Where the symbols take the objects:
at | ko fi li de ro zi
Pib | Pum - Kiv Nin - Zup
Dup | Saf - Zup Maz - Kiv
Gug | - Vip Lud - Kav Sed
Vep | - Mav Sed - Nep Lud
Sef | Fos Raz Pek Zul Gif Dom
Tol | - Sur Kav Sed Vib Nep
Pel | Mav - Gav - Fon Kes
Kes | Kan - Pel - Gim Nud
Som | Tol Vek Zul Vur Dom Dif
Maz | Pek - Ded Vin Dup Pir
Dom | Vib Pez Sef Som Pum Rik
Ded | Rik - Nin Kor Zup Maz
Nud | Vip - Kes - Diz Gav
Gif | Neb Mis Saf Sef - Pum
Vib | - Nin Fos Tol Vit Riz
Vek | Sur - Diz Gav Pez Fon
Lud | - Kan Vep - Gir Gug
Nit | Gug Nud Kat - Zul Vur
Lev | Vur - Vip - Sur Mav
Vun | - Zup Vit Riz - Suk
Mis | Kiv - Dil Raz - Zon
Sur | Som - Rel Lev Nin Kor
Pez | Nin - Raz Vek Zon Dov
Gim | Vin - Fon Kes Lim Diz
Pek | Leb Lim Rik Rek Saf Sef
Mav | Ruv - Lev - Kor Kan
Teb | Zup - Zon Dov - Dil
Suk | - Dup Vun Leb - Neb
Pir | Sef - Maz Rel Kiv Nin
Pum | Vit Zon Gif Dom - Ges
Zup | Ges - Pib Ded - Dup
Sed | - Lev Gug - Tol Vep
Kan | Kat - Mav - Vin Vip
Saf | Suk Dil Ges Pek - Gif
Vip | Nit - Kan - Rel Lev
Kor | Dif - Sur Mav Ded Vin
Rik | Riz Dov Dom Dif Ges Pek
Ges | Vun Teb Pum Rik - Saf
Fos | - Pir Leb Kav Neb Vib
Vin | Rek - Kor Kan Maz Rel
Vit | - Pib Neb Vib - Vun
Gir | - Vin Nep Lud Leb Kav
Nep | - Kor Tol Vep Riz Gir
Kav | - Rel Gir Gug Fos Tol
Nin | Dom - Pir Sur Pib Ded
Vur | Sed Gav Nit - Som Ruv
Neb | - Kiv Suk Fos - Vit
Lim | Maz - Dov Gim Dil Raz
Ruv | Vep Pel Vur - Dif Kat
Rel | Zul - Vin Vip Pir Sur
Riz | - Ded Vib Nep Vun Leb
Zon | Pib - Mis Pez - Teb
Dif | Nep Fon Som Ruv Rik Rek
Dil | Dup - Teb Lim - Mis
Leb | - Maz Riz Gir Suk Fos
Rek | Gir Gim Dif Kat Pek Zul
Kiv | Gif - Dup Pir - Pib
Raz | Pir - Lim Diz Mis Pez
Kat | Lud Kes Ruv - Rek Nit
Fon | Kor - Vek Pel Dov Gim
Dov | Ded - Pez Fon Teb Lim
Gav | Lev - Nud - Vek Pel
Diz | Rel - Gim Nud Raz Vek
Zul | Kav Diz Rek Nit Sef Som

In the rows, 492 means zero.

The rows follow the links: the fewer symbols apart two objects are, the more alike their rows tend to be.

Some objects and rows for them; each showing differs a little:
Nit: 688 493 469 326 375 808 406 520 626 406 399 695 409 530 405 728 715 653 413 227 682 753 593 500 221 402 613 165 493 531 413 479 563 550 446 654 469 447 347 320 298 230 485 319 648 516
Dup: 507 319 347 246 682 313 266 569 483 696 565 445 461 196 499 572 688 379 669 359 306 299 538 320 528 668 299 374 464 413 447 382 594 205 331 575 509 655 535 506 720 438 357 325 663 424
Pum: 306 730 497 320 326 519 771 252 434 515 403 241 329 412 381 315 686 340 697 390 703 492 553 414 330 405 500 556 713 208 547 401 615 584 498 483 441 481 512 290 350 394 219 509 515 601
Tol: 451 620 653 595 288 662 745 425 556 337 492 466 443 651 539 482 444 615 330 505 598 780 536 711 388 305 585 536 535 440 583 472 356 748 677 374 532 373 306 454 183 628 479 728 436 707
Kiv: 405 540 337 192 490 435 395 526 384 601 395 435 388 306 243 493 698 572 796 183 444 538 386 345 320 600 364 346 638 502 386 426 739 286 423 674 476 605 434 288 467 210 365 293 428 220
Vip: 648 431 361 427 401 848 347 591 516 555 334 791 417 500 300 590 650 603 567 273 637 656 381 394 227 477 624 314 504 630 327 586 591 491 303 768 431 506 509 396 405 146 584 231 536 308
Leb: 439 391 593 409 724 286 473 513 605 400 640 384 564 468 631 661 502 599 316 484 284 649 583 690 594 589 323 276 548 287 581 379 478 358 704 320 634 488 161 527 441 828 390 659 491 776
Mav: 661 339 449 578 415 655 495 461 483 577 577 621 504 557 697 413 565 115 500 632 673 193 575 304 486 455 753 642 408 568 568 507 330 610 285 503 429 445 832 629 750 345 524 404 688 553
Maz: 439 354 569 409 783 275 192 640 468 591 554 370 660 330 514 548 394 461 481 524 134 374 470 490 730 713 146 484 408 545 503 533 418 159 587 386 528 606 402 510 677 617 547 487 374 272
Pib: 283 741 418 387 337 453 682 328 361 641 315 263 298 385 309 242 589 373 844 396 665 334 388 268 434 459 465 724 619 399 468 372 611 527 405 539 407 528 653 308 487 312 297 383 469 355
Raz: 332 669 408 526 648 299 274 584 330 536 351 461 595 350 306 460 292 664 673 454 164 562 238 412 534 633 290 692 459 673 364 549 630 317 440 554 491 621 494 437 458 384 524 436 217 52
Pir: 367 663 577 353 517 442 156 560 384 551 298 332 533 364 305 457 414 780 587 359 247 707 360 495 490 587 193 575 527 578 376 521 548 201 620 488 514 540 337 345 381 436 551 385 150 111
Lim: 421 366 434 584 754 232 226 641 431 553 545 499 669 353 522 556 297 557 610 566 174 376 337 418 697 683 301 598 401 639 467 546 538 174 428 554 513 570 608 597 697 548 497 427 334 166
Kav: 611 554 610 560 433 651 524 565 593 299 470 602 501 635 421 663 478 777 248 407 506 922 578 742 348 512 465 202 566 458 513 517 420 591 688 412 555 432 162 431 219 616 553 629 404 615
Mis: 330 602 237 378 567 282 439 533 416 651 351 533 426 353 291 468 581 569 838 314 309 457 289 327 489 589 442 583 522 591 342 499 719 316 295 759 438 573 659 426 502 223 418 295 407 141

Each walk starts at a row. The symbols on each line, taken left to right, move it on to the next object.
Each answer is a row, close to the row of the object it stands for.
start 426 545 633 471 584 355 589 385 461 488 612 142 553 437 659 337 321 311 372 623 483 339 673 594 735 482 305 683 490 336 611 478 314 432 723 194 544 506 389 523 584 813 439 714 452 563
fi li zi
307 482 440 642 607 256 392 522 432 587 479 407 593 412 515 312 260 378 694 729 307 195 319 468 715 512 385 918 453 668 505 597 456 374 436 485 526 571 738 641 746 564 570 537 394 244
ko li zi de ko
567 426 673 604 436 658 523 491 560 405 644 501 646 575 733 440 306 264 217 727 616 353 654 546 555 380 557 641 386 453 640 579 127 618 618 222 556 399 549 589 567 721 625 653 565 667
start 248 702 462 657 419 406 566 461 329 577 386 388 509 441 426 272 248 542 697 595 426 442 257 438 534 490 354 894 544 717 402 558 546 451 457 550 381 571 586 482 427 375 489 508 141 148
de ko zi ko fi zi
564 316 419 714 650 519 166 691 551 515 551 759 712 470 582 606 287 574 448 610 313 468 393 464 624 574 499 534 335 814 450 617 447 279 323 599 503 486 674 688 656 490 754 335 404 234
ko zi li li li
559 654 610 657 263 795 513 484 390 469 372 483 502 666 410 291 237 553 366 678 656 578 414 476 466 308 589 839 500 635 445 700 279 680 581 475 361 428 540 426 381 394 784 537 251 184
start 646 477 567 547 388 777 220 675 475 408 412 703 610 559 319 607 299 805 382 441 440 768 384 532 406 511 455 489 417 689 388 633 366 456 521 580 474 482 431 434 347 354 777 379 175 202
ko ro zi
320 802 672 444 318 480 667 316 394 413 423 181 450 490 454 231 407 542 532 559 527 570 478 611 455 440 314 738 545 360 530 495 485 474 739 283 472 473 359 293 279 589 415 721 253 448
fi ko ko ro ko
333 672 525 406 401 402 843 232 477 446 471 273 242 540 431 450 679 485 559 360 627 580 529 563 400 401 595 415 663 168 577 372 662 697 620 388 481 452 249 351 325 562 220 650 573 807
start 577 654 663 585 166 871 565 420 438 333 472 418 468 644 471 417 303 562 273 577 744 730 522 615 437 330 569 661 523 491 477 624 255 705 721 388 424 382 408 341 297 498 636 658 350 497
de ro fi
504 627 449 770 331 562 440 473 399 476 330 583 536 663 407 328 190 572 634 668 543 539 253 387 552 407 621 922 459 797 452 697 414 621 437 577 404 467 724 517 441 384 686 469 318 114
de li li zi zi
499 596 360 697 328 605 541 514 413 573 333 688 398 622 392 376 495 457 708 535 603 382 310 285 437 386 741 722 511 712 446 553 593 716 224 751 405 513 756 576 498 196 597 389 418 238
start 640 582 530 487 174 764 726 310 492 453 419 545 340 595 454 388 620 457 481 391 857 523 542 379 335 309 789 513 534 418 469 482 486 803 486 576 382 422 567 369 304 270 411 469 610 621
li zi zi zi li
682 294 471 487 363 714 635 372 560 485 636 581 450 603 688 468 611 184 365 536 758 254 722 445 498 359 785 457 409 377 572 499 362 697 394 424 497 425 684 581 637 510 478 503 883 755
ro ro li de ro ko
340 749 691 479 384 436 730 365 451 394 490 226 367 546 427 378 485 591 398 554 526 715 512 701 490 434 448 519 599 252 649 426 522 621 772 304 510 389 279 423 228 660 379 804 333 649
start 472 400 326 499 699 226 345 564 492 607 442 665 501 365 458 584 528 404 787 419 273 245 397 319 574 647 399 515 481 597 432 434 669 265 303 691 537 648 688 593 704 460 433 215 562 259
de li ko ko ro
418 504 484 288 599 360 690 291 504 581 548 229 335 336 625 376 710 100 602 448 609 225 694 387 594 505 419 548 585 182 645 342 546 470 473 360 491 549 620 437 728 629 224 521 654 724
zi zi ko
409 640 495 250 487 405 650 434 601 440 438 400 296 402 404 640 751 634 554 216 449 752 514 619 328 505 419 151 601 202 506 337 723 471 646 500 555 484 178 390 276 492 211 567 553 751
start 419 478 491 385 583 266 821 267 540 517 616 275 369 435 645 490 653 327 447 504 526 401 667 589 432 445 522 374 514 196 666 322 545 555 566 398 525 499 434 543 505 656 237 629 721 890
fi ko de zi zi li
463 396 655 368 754 391 258 560 543 516 618 290 635 346 627 589 370 534 347 470 239 477 638 598 612 689 182 373 467 358 505 444 347 121 742 287 634 570 274 461 525 751 450 499 462 553
li de zi ro de
776 219 592 535 584 664 235 668 681 366 683 632 740 480 690 674 389 579 161 516 389 648 642 633 548 552 419 253 321 535 503 566 291 398 603 428 615 455 337 529 503 668 631 507 553 550
start 347 632 585 373 483 413 577 473 540 357 496 367 508 505 420 586 515 714 361 353 407 838 554 705 433 530 314 272 611 376 483 442 555 405 754 375 516 471 75 372 194 613 386 673 320 612
zi ro zi de
340 509 656 462 579 269 716 362 543 411 630 177 540 487 672 425 475 415 302 579 450 507 596 671 568 485 386 507 546 271 645 403 409 567 769 329 586 487 323 523 469 868 415 816 499 847
li fi ko zi ro zi
494 288 436 201 738 330 411 515 569 584 619 418 490 297 542 609 728 429 521 307 383 399 632 445 511 652 358 156 472 245 532 332 607 228 549 497 587 567 455 462 678 552 293 368 681 681
start 789 204 459 386 550 683 300 586 670 512 592 744 508 505 637 781 738 418 283 328 575 423 726 502 388 453 606 39 405 431 468 412 421 447 378 584 553 479 469 546 684 478 506 377 830 727
fi zi ro de
568 408 319 553 443 588 349 600 434 510 341 828 491 506 312 556 558 587 664 361 509 530 287 403 418 477 613 466 441 838 346 555 668 480 252 807 386 456 622 532 526 176 606 251 492 192
li li zi zi li
588 246 274 596 591 470 288 675 516 606 507 847 600 441 517 626 569 488 598 448 377 327 379 355 527 559 627 419 395 766 396 605 569 405 182 724 487 561 756 667 680 338 664 244 630 328
